Each row has a name. After each piece below comes the name of the row it's from, unless a question asks for something else. Each question is about the rows just above it. Places in a row count from 1.

Columns, left to right: T Y N R D S J F
[  2  -9  27 -18   4   9 -20   0] -> z_236
[-16  -2  14   0   3   4 -10 -16] -> z_946
[  2  -9  27 -18   4   9  13  36] -> z_309
[ 32 -34 -37 -52 -28 -29 -15  30] -> z_965
[ -3  -9  20 -24  -1  13 -25  -8] -> z_379
[-23  16  23  17  12  22  -3 -26] -> z_593
[ 20  -9  -3 -25 -24  13  -8  -2] -> z_651
Which column holds [-10  13 -15] top down? -> J
Shift each entry of [ -3 -25] by +1 times 1: -> [ -2 -24]
[-24  20  -8  -9  -1  -3 -25  13] is which row reordered? -> z_379

Columns, left to right: C G E V M W P
[ 22   7 -27  -6 -12 -22 -25] -> z_61
[ 27   6  24 -28 -17 -24  -9] -> z_593
[ 26  -8 -60  -3  -5 -22 -61] -> z_892
[ 37  26  32 -41 -35 -34  -1] -> z_309
[-50 -33  46  41  48  59  53] -> z_178
[ 36  12  10 -37 -21 -33 -26] -> z_183
[  6  19  19 -17 -23 -16  34] -> z_604
[-21   0  54   7  13  26  49] -> z_651
Move every entry of [-12 -22] by +1 step of 1. -> [-11 -21]
Which column holds [-37 -17   7] top down? -> V
Changed z_604: [  6  19  19 -18 -23 -16  34]. Place and old value: -> 4, [-17]

Columns, left to right: X Z U L
[ 3 22 -1  0] = z_309
[-2  0 -1 -2] = z_61
[-5  2  1  1] = z_892
[22  0  3  0] = z_593
[-2  0 -2 -2] = z_183
Shift each entry of [22  0  3] by -1 times 1: -> [21 -1  2]
Which row holds these entries in another order? [-2 -2 -2  0] -> z_183
Put [ 0  0  3 22] back in order: which row is it? -> z_593
One entry of z_593 was changed: [23  0  3  0]. Where, and from what? -> 1, [22]
Among the named rows, does one hold [-2 -1] next to each other, in this order? -> no

Columns, left to right: Q B A H K
[-30  -2  32 -17   3] -> z_379
[-18  32 -30  -2   3] -> z_946
[ 8 11 44  4  4] -> z_178
[-2] with +1 step of 1 on every entry: -> [-1]
[-2 32] is in which column, read top down? -> B
Is [ 4  4 44 11] printed in one of the named rows, side by side and in this order? -> no
Among the named rows, does one hold [ 4 44] next to each other, in this order? -> no
[-30 -18  -2   3  32] is which row reordered? -> z_946

Columns, left to right: sono veluk Val fav tadil Daso
[ -1  40 -25 -30 -35  -8] = z_604
[ 10  -2 -16 -10 -18 -18] = z_178
[ 40 -30 -35 -25  -1  -7] = z_236
[  1  11 -17  -5   0  23] = z_593
[  3  12  -5  -9 -16 -14] = z_892
Which column holds [  0 -16] top down? -> tadil
[-35 -30 -25  -8  -1  40] is which row reordered? -> z_604
Which column holds [-7 23] top down? -> Daso
Is [ 3 12 -5] printed in one of the named rows, side by side and in this order? -> yes

Columns, left to right: vidu Dinol Liler fani
[  0  16   4 -56] = z_178
[ 21  23 -18 -46] = z_309
[ 13 -11 -55  -9] = z_379
[-19 -45 -30 -11] = z_892
One entry of z_309 was changed: [ 22  23 -18 -46]. Where, and from what? -> 1, [21]
Among the named rows, does one hold [-11 -30 -45] next to each other, in this order? -> no
[  4 -18 -55] is in which column, read top down? -> Liler

Columns, left to right: sorik Timud nikov zigo Vedu tupe baf
[  6  29 -16   0  23   5  13]  z_593
[-3 20  0 -4  5  8 37]  z_604
[  0 -11  -5  -3   0  21   1]  z_379
[  9  38   6  -3  -3  14 -16]  z_236
[ 11 -48   2   3  -5  -8 -24]  z_178
[  3 -15  27  -1 -12   0 -21]  z_892
Shift each entry of [-15] by -1 times 1: -> [-16]
One entry of z_593 was changed: [  6  29 -17   0  23   5  13]. Where, and from what? -> 3, [-16]
Changed z_892: [  3 -15  27  -1 -12   0 -20]. Place and old value: -> 7, [-21]
[-3  0] is in which column, read top down? -> sorik
One entry of z_178 was changed: [ 11 -48   2   4  -5  -8 -24]. Where, and from what? -> 4, [3]

Columns, left to right: Rut zamu nev zas rinod vuvaf tunav fug
[ 24 -10 -13 -14  -6   7  -4  20]  z_892
[ 12 -31  29  19 -28 -20 -38 -49]  z_593
[ 20 -12 -16 -16  -8   3  -6  16]  z_178
[-14 -22  13   9 -25 -22 -26 -45]  z_946
[-10  20  25  -4   7 -13  -6 -14]  z_61
Is [ 24 -10 -13 -14] printed in one of the named rows, side by side and in this order? -> yes
Put [-22  13 -25 -14 -26 -45   9 -22] back in order: which row is it? -> z_946
Which row holds these entries in another order? [ 20  24 -10 -13 -14  -6   7  -4] -> z_892
Shift each entry of [-16] by +1 times 1: -> [-15]
Changed z_892: [ 23 -10 -13 -14  -6   7  -4  20]. Place and old value: -> 1, [24]

Columns, left to right: sato buf viz Lep lifu bemen pef
[ -2 -11  20 -10 -30  -3 -50] -> z_604
[ -3 -31 -14   2 -17 -29 -49] -> z_946
[ -2  -2 -10  20 -30 -50 -11] -> z_593
One entry of z_593 was changed: [ -2  -2 -10  20 -30 -51 -11]. Where, and from what? -> 6, [-50]
[-50 -30 -11 -10  -3  -2  20] is which row reordered? -> z_604
Where does [ -2  -1 -10  20 -30 -50 -11] differ from z_593, and what was there? -> 2, [-2]
Is [-2 -2] printed in one of the named rows, side by side and in this order? -> yes
Put [ 20 -10  -2  -3 -11 -50 -30] back in order: which row is it? -> z_604

Columns, left to right: dil dutos duvi nevus dedip bafu Fiban
[-20   0 -24  23  -3  22  16] -> z_309
[  8 -19   6 -10  -7 -28  20] -> z_236
[-25   6  14 -21   0 -14  13] -> z_379
[  8 -19   6 -60   4 -12   8] -> z_946
[ -8  37   9  -3 -11 -11  -1] -> z_593
[ 13   6  13 -25   0 -21 -14] -> z_178
[  8 -19   6 -10  -7 -28 -21] -> z_183
[-11 -22  -9  14  -7 -11 -11] -> z_604
Which column holds [-8 13] top down? -> dil
Put [  0 -24  23  -3  22  16 -20] back in order: which row is it? -> z_309
Put [ 13  13 -14 -21   6 -25   0] back in order: which row is it? -> z_178
Which column holds [-20   8 -25] top down? -> dil

Columns, left to right: Nidiv bamo nol Lum sudog fomoz dip Rizol ludit
[-25 -53   3  32  45  23  48  35   8] -> z_604
[ 20  -3   5 -13   3  -4  -2 -11 -19] -> z_61
[  6 -24 -60 -28  20  39  29 -17 -38] -> z_965
[ 19 -13 -14 -18  -7   7  17  -9 -21] -> z_183
[-17  38  59  14 -16 -37 -40  -5  45] -> z_892
[ 39  10  -2 -33   6   0  -4 -37 -45] -> z_178
Move every entry of [-3] by -1 step of 1. -> [-4]
Which row holds these entries in another order? [ 45 -17  38  59  14 -16 -37 -40  -5] -> z_892
[19] with -1 step of 1 on every entry: -> [18]
Is [35 48 23] printed in one of the named rows, side by side and in this order? -> no
One entry of z_965 was changed: [  6 -24 -60 -28  20  39  29 -16 -38]. Where, and from what? -> 8, [-17]
Changed z_178: [ 39  10  -2 -34   6   0  -4 -37 -45]. Place and old value: -> 4, [-33]

Columns, left to right: banef perad vozov Favug kad
[ 11  -7 -30 -33  -9] -> z_946
[  1  -8 -17  17  55] -> z_236
[ 28   7 -42  -8   4] -> z_309
[ -8 -17  17  56   1] -> z_651
[  6  -9 -29  26 -14] -> z_965
Shift each entry of [ 6 -9] by -1 times 1: -> [  5 -10]
Where does [ 11  -7 -30 -33  -8] differ from z_946, and what was there? -> 5, [-9]
Put [ 56   1  -8 -17  17] back in order: which row is it? -> z_651
Among the named rows, does one hold [ 4 -8] next to each other, in this order? -> no

Columns, left to right: vibo razi Gud lokel fus zap dopa vamib
[ -1 -16  -1 -14  -8 -23   1   1] : z_651
[  5  -1   0  -2   0   4 -44   2] : z_178
[ -5 -21   1 -19 -15 -24 -18  -4] : z_604
[-18   5   5   3   3   0  12   1] : z_379
[ -7  -9   4  -6  -8 -11  10   2] : z_965
[-24 -21 -18 -19 -15  -4   1  -6] : z_61
Among the named rows, does one hold [-7 -9  4] next to each other, in this order? -> yes
[-15 -18 -21  -4 -24 -19  -5   1] is which row reordered? -> z_604
Among the named rows, does one hold [ -1 -15] next to each other, in this order? -> no
Among the named rows, does one hold [1 1] next to each other, in this order? -> yes
Is [-15  -4   1] printed in one of the named rows, side by side and in this order? -> yes
Which column holds this, read top down? [  0 -15   3  -8] -> fus
[-18   5   5] with -1 step of 1 on every entry: -> [-19   4   4]

